Below is a small trained network, with its code and all its weights. Each question gives an input and a class and asks what happens when units are switched off, that is, made to give their printed mean instead of their output.

import numpy as np


def w(rows, s, z=0):
    codes = np.array(rows[::2]) - 128.0
    scale = np.full(codes.shape[1], s)
    scale[-1] = z or s
    return codes * scale


def norm(h):
    return h / np.sqrt((h * h).mean(-1, keepdims=True) + 1e-5)


def f(y):
    return y / 2 * (1 + np.tanh(0.7978845608 * (y + 0.044715 * y**3)))


def log_softmax(a):
    a = a - a.max(-1, keepdims=True)
    return a - np.log(np.exp(a).sum(-1, keepdims=True))


def net(x, mask):
    res = np.array(x, float).reshape(1, 4) / 4 @ E
    u = 0
    for l in range(2):
        y = f(norm(res) @ A[l][:, :-1].T + A[l][:, -1])
        res = res + np.where(mask[u : u + 6], y, B[l][:, -1]) @ B[l][:, :-1]
        u += 6
    return log_softmax(norm(res)[-1] @ U[:, :-1].T + U[:, -1])


A, B = {}, {}
E = w([
[148,131,102,117,82,120,144,107,38,7,127],'x0',
[107,212,181,237,71,148,171,112,157,120,144],'x1',
[75,154,137,111,144,99,97,100,113,116,171],'x2',
[73,165,168,59,128,200,135,134,120,111,69],'x3',
],0.0018)
A[0] = w([
[68,136,103,112,108,127,115,113,176,90,176,4],'0.n0',
[154,70,104,206,146,41,125,131,141,126,176,69],'0.n1',
[7,141,166,108,136,51,46,32,99,123,221,94],'0.n2',
[164,160,117,98,155,103,120,122,71,79,115,175],'0.n3',
[252,64,98,199,120,208,176,206,165,118,24,114],'0.n4',
[120,226,156,181,102,131,110,83,196,103,111,129],'0.n5',
],0.0029,0.0039)
B[0] = w([
[209,225,78,221,196,199,192,184,180,81,40,37],'0.n0',
[24,86,142,167,38,229,65,217,126,115,161,146],'0.n1',
[249,217,61,46,138,191,253,209,191,64,190,200],'0.n2',
[135,116,191,155,120,129,111,110,124,242,127,255],'0.n3',
[138,243,76,31,164,125,185,158,154,66,240,205],'0.n4',
[95,89,108,78,121,77,137,128,104,177,127,208],'0.n5',
],0.0035,0.0015)
A[1] = w([
[158,92,56,214,165,79,100,147,145,102,182,39],'1.n0',
[58,157,186,68,162,203,152,166,111,107,41,109],'1.n1',
[176,114,86,145,76,131,113,72,46,3,106,115],'1.n2',
[125,159,107,162,170,119,98,159,219,180,102,4],'1.n3',
[74,216,135,238,84,105,186,88,202,91,83,73],'1.n4',
[128,109,156,92,152,158,105,178,192,187,171,183],'1.n5',
],0.0034,0.0017)
B[1] = w([
[72,126,118,95,97,219,76,180,209,79,66,140],'1.n0',
[126,93,84,217,83,149,80,188,193,94,182,230],'1.n1',
[106,182,180,187,213,167,160,116,187,163,67,209],'1.n2',
[133,186,184,140,208,219,167,137,112,53,114,122],'1.n3',
[202,13,54,1,206,109,43,131,84,120,73,163],'1.n4',
[142,154,145,173,108,103,158,73,70,94,75,250],'1.n5',
],0.0048,0.0024)
U = w([
[173,9,14,11,190,17,13,64,24,151,27,251],'0',
[11,82,82,242,25,234,16,254,242,59,167,142],'1',
[101,234,255,246,255,171,218,23,114,204,13,120],'2',
[229,248,8,12,217,147,236,203,178,35,234,69],'3',
[95,158,154,175,27,20,201,65,29,219,221,124],'4',
],0.0065,0.0026)

Each question gives the input, the list of numbers given to net, and the class t.
The units are the neurons (one row each of A and B). Each row of codes is followed by its name. A weight is (code - 128) times the scale printed after its matrix; where a second scale follows, it is the last column's (A, B and U).
mask holds one flag per neuron, layer by layer. A switched-off neuron (its flag False) gives its mean, the last column of its row in B, instead of its output. The means were averaged over made-up inputs and are rounded, as every weight is.
A unit's drop is (log p(t) with every unit on - log p(t) with that unit switched off) / (log p(t) with every unit on - log p(t) with every unit switched off).
The circuit of an input: a set's keep is (log p(t) with only the set's units on - log p(t) with every unit switched off) / (log p(t) with every unit on - log p(t) with every unit switched off). Starting from all 12 units, units are removed one at a time, each time the one whose removal leaves the highest keep (on an exact tie, the one counted first), for as long as the keep stays at least 0.8.
units of the circuit, in order: the units of the circuit, biggest drop first
unit that matters most: the unit with the biggest drop
k most important neurons: the k neurons with the biggest drops, biggest first
k most important neurons of layer l: the k neurons of layer l with the biggest drops, biggest first
input [-8,8,-4,4], class 0: unit that matters most : 1.n4
input [-6,-5,4,-1], class 2: units of the circuit, in order : [1.n4; 1.n5]
input [5,-2,-5,5], class 1: 3 most important neurons of layer 0 : [0.n2; 0.n3; 0.n4]
input [-5,-2,-7,-6], class 3: 2 most important neurons of layer 1 : [1.n1; 1.n3]
input [4,-5,-6,0], class 3: 4 most important neurons : [0.n4; 1.n4; 0.n5; 1.n5]
input [8,4,-7,6], class 2: 2 most important neurons : [1.n2; 0.n2]
input [4,4,-6,-2], class 3: 2 most important neurons : [0.n4; 1.n5]
input [5,4,-1,1], class 2: 2 most important neurons : [1.n2; 0.n5]
input [-5,2,6,-5], class 3: 2 most important neurons : [0.n2; 1.n1]
input [-7,8,-6,-8], class 0: 2 most important neurons : [1.n4; 1.n1]
input [2,-4,-5,-3], class 3: 3 most important neurons : [0.n4; 1.n4; 0.n5]
input [-4,7,7,3], class 0: 2 most important neurons : [1.n4; 0.n4]
input [-2,-7,-5,8], class 1: 2 most important neurons of layer 1 : [1.n1; 1.n4]
input [3,3,1,4], class 1: 2 most important neurons of layer 0 : [0.n5; 0.n0]
input [-6,-5,-1,-5], class 2: unit that matters most : 1.n1
input [1,-6,0,7], class 1: 2 most important neurons of layer 1 : [1.n1; 1.n4]
input [7,5,4,-5], class 2: 2 most important neurons of layer 1 : [1.n2; 1.n1]
input [-3,4,0,3], class 0: 2 most important neurons of layer 1 : [1.n4; 1.n2]
input [-5,-1,-3,-2], class 2: 3 most important neurons : [0.n2; 1.n3; 1.n5]
input [-6,7,-1,3], class 0: 2 most important neurons : [1.n4; 0.n3]
input [-2,-5,-8,-4], class 3: most important neuron : [0.n4]
input [-3,8,8,-8], class 0: 2 most important neurons of layer 1 : [1.n4; 1.n1]
